Below is a small trained network, with its code and all its weights. Each question gives an input and a class and asks what happens when units are switched off, that is, made to give their printed mean instead of their output.

import numpy as np


def w(rows, s, z=0):
    codes = np.array(rows[::2]) - 128.0
    scale = np.full(codes.shape[1], s)
    scale[-1] = z or s
    return codes * scale


def f(y):
    return y / 2 * (1 + np.tanh(0.7978845608 * (y + 0.044715 * y**3)))


def log_softmax(a):
    a = a - a.max(-1, keepdims=True)
    return a - np.log(np.exp(a).sum(-1, keepdims=True))


def net(x, mask):
    res = np.array(x, float).reshape(1, 6) / 4 @ E
    y = f(res @ A[0][:, :-1].T + A[0][:, -1])
    res = res + np.where(mask, y, B[0][:, -1]) @ B[0][:, :-1]
    return log_softmax(res[-1] @ U[:, :-1].T + U[:, -1])


A, B = {}, {}
E = w([
[115,137,82,153,147,107,183,188,114,135],'x0',
[59,169,176,155,122,121,179,103,183,195],'x1',
[111,130,116,135,128,133,116,123,126,131],'x2',
[107,244,146,82,126,121,111,125,90,123],'x3',
[127,125,125,134,130,128,118,126,126,131],'x4',
[77,98,160,99,150,193,136,155,84,153],'x5',
],0.011)
A[0] = w([
[117,96,173,88,119,185,180,181,84,152,132],'n1',
[101,134,147,155,101,106,154,138,159,194,46],'n2',
[182,153,143,156,74,28,168,115,173,84,62],'n3',
[103,153,134,140,140,114,152,108,164,194,41],'n4',
[161,7,108,176,110,171,165,119,204,145,28],'n5',
[130,77,212,86,37,164,69,2,119,68,124],'n6',
[103,147,173,145,107,157,163,79,190,166,78],'n7',
[86,99,177,108,152,206,147,137,81,132,1],'n8',
],0.0079,0.0055)
B[0] = w([
[120,121,18,187,88,107,75,95,199,224,205],'n1',
[231,99,67,88,90,96,65,164,28,99,179],'n2',
[62,113,25,157,56,163,48,84,145,247,206],'n3',
[238,107,52,49,149,189,70,144,49,47,178],'n4',
[123,233,204,10,2,237,164,92,99,158,253],'n5',
[99,103,89,172,47,83,225,187,94,161,254],'n6',
[179,36,97,114,121,97,104,222,50,60,223],'n7',
[174,171,16,157,43,70,14,12,140,204,165],'n8',
],0.0077,0.0059)
U = w([
[216,71,95,91,119,134,76,169,37,89,47],'0',
[118,129,79,176,106,121,63,50,201,179,39],'1',
[101,126,139,145,124,137,146,153,140,135,249],'2',
[112,247,171,41,92,179,141,107,98,137,74],'3',
[122,122,140,141,127,121,140,147,148,134,238],'4',
[97,111,113,193,121,94,216,187,128,142,158],'5',
[92,94,214,186,203,113,144,103,221,91,117],'6',
[144,100,178,128,213,134,115,83,198,69,61],'7',
],0.012,0.014)

Each question gives the input, the list of numbers given to net, and the class t.
The units are the neurons (one row each of A and B). Each row of codes is followed by its name. A weight is (code - 128) times the scale printed after its matrix; where a second scale follows, it is the last column's (A, B and U).
mask holds one flag per neuron, in row order. A switched-off neuron (its flag False) gives its mean, the last column of its row in B, instead of its output. The means were averaged over made-up inputs and are rounded, as every weight is.
A unit's drop is (log p(t) with every unit on - log p(t) with that unit switched off) / (log p(t) with every unit on - log p(t) with every unit switched off).
The circuit of an input: a set's keep is (log p(t) with only the set's units on - log p(t) with every unit switched off) / (log p(t) with every unit on - log p(t) with every unit switched off). Starting from all 8 units, units are removed one at a time, each time the one whose removal leaves the highest keep (on an exact tie, the one counted first), for as long as the keep stays at least 0.8.
circuit, biggest first: the units of the circuit, biggest drop first
unit that matters most: the unit with the biggest drop
k most important neurons: the k neurons with the biggest drops, biggest first
input [-3,1,-8,6,1,-4], class 2: unit that matters most => n5
input [-6,-3,-4,-7,3,5], class 3: 2 most important neurons => (n5 n7)
input [5,-4,7,6,-2,2], class 2: 2 most important neurons => (n5 n4)
input [-6,7,-6,-6,3,4], class 0: circuit, biggest first => (n7 n2)
input [-6,-4,-6,1,2,-6], class 1: 2 most important neurons => (n3 n7)
input [8,-5,2,7,-7,3], class 5: circuit, biggest first => (n5 n4)
input [-5,5,0,8,7,8], class 1: circuit, biggest first => (n8 n1)
input [6,-5,-4,1,-4,5], class 5: circuit, biggest first => (n4 n2)
input [-6,-5,-3,-5,-4,1], class 5: circuit, biggest first => (n6 n4)
input [2,8,-5,-7,-6,-7], class 0: circuit, biggest first => (n2 n4)
input [2,-4,6,-4,0,4], class 2: circuit, biggest first => (n7 n2)
input [-3,0,5,1,0,7], class 1: circuit, biggest first => (n8 n1)
input [7,-6,3,1,-6,-2], class 5: 2 most important neurons => (n4 n2)
input [-7,-6,-2,-2,-4,-6], class 5: unit that matters most => n6
input [-5,3,-3,4,6,-5], class 4: 2 most important neurons => (n5 n1)
input [0,5,1,-6,-3,4], class 3: 2 most important neurons => (n5 n6)
input [-8,8,8,5,-7,-4], class 0: 2 most important neurons => (n7 n4)
input [-2,5,8,5,-6,-1], class 2: 3 most important neurons => (n5 n7 n8)
input [-2,8,3,-8,2,8], class 0: 2 most important neurons => (n7 n2)
input [-5,-3,8,-6,1,-1], class 2: unit that matters most => n6
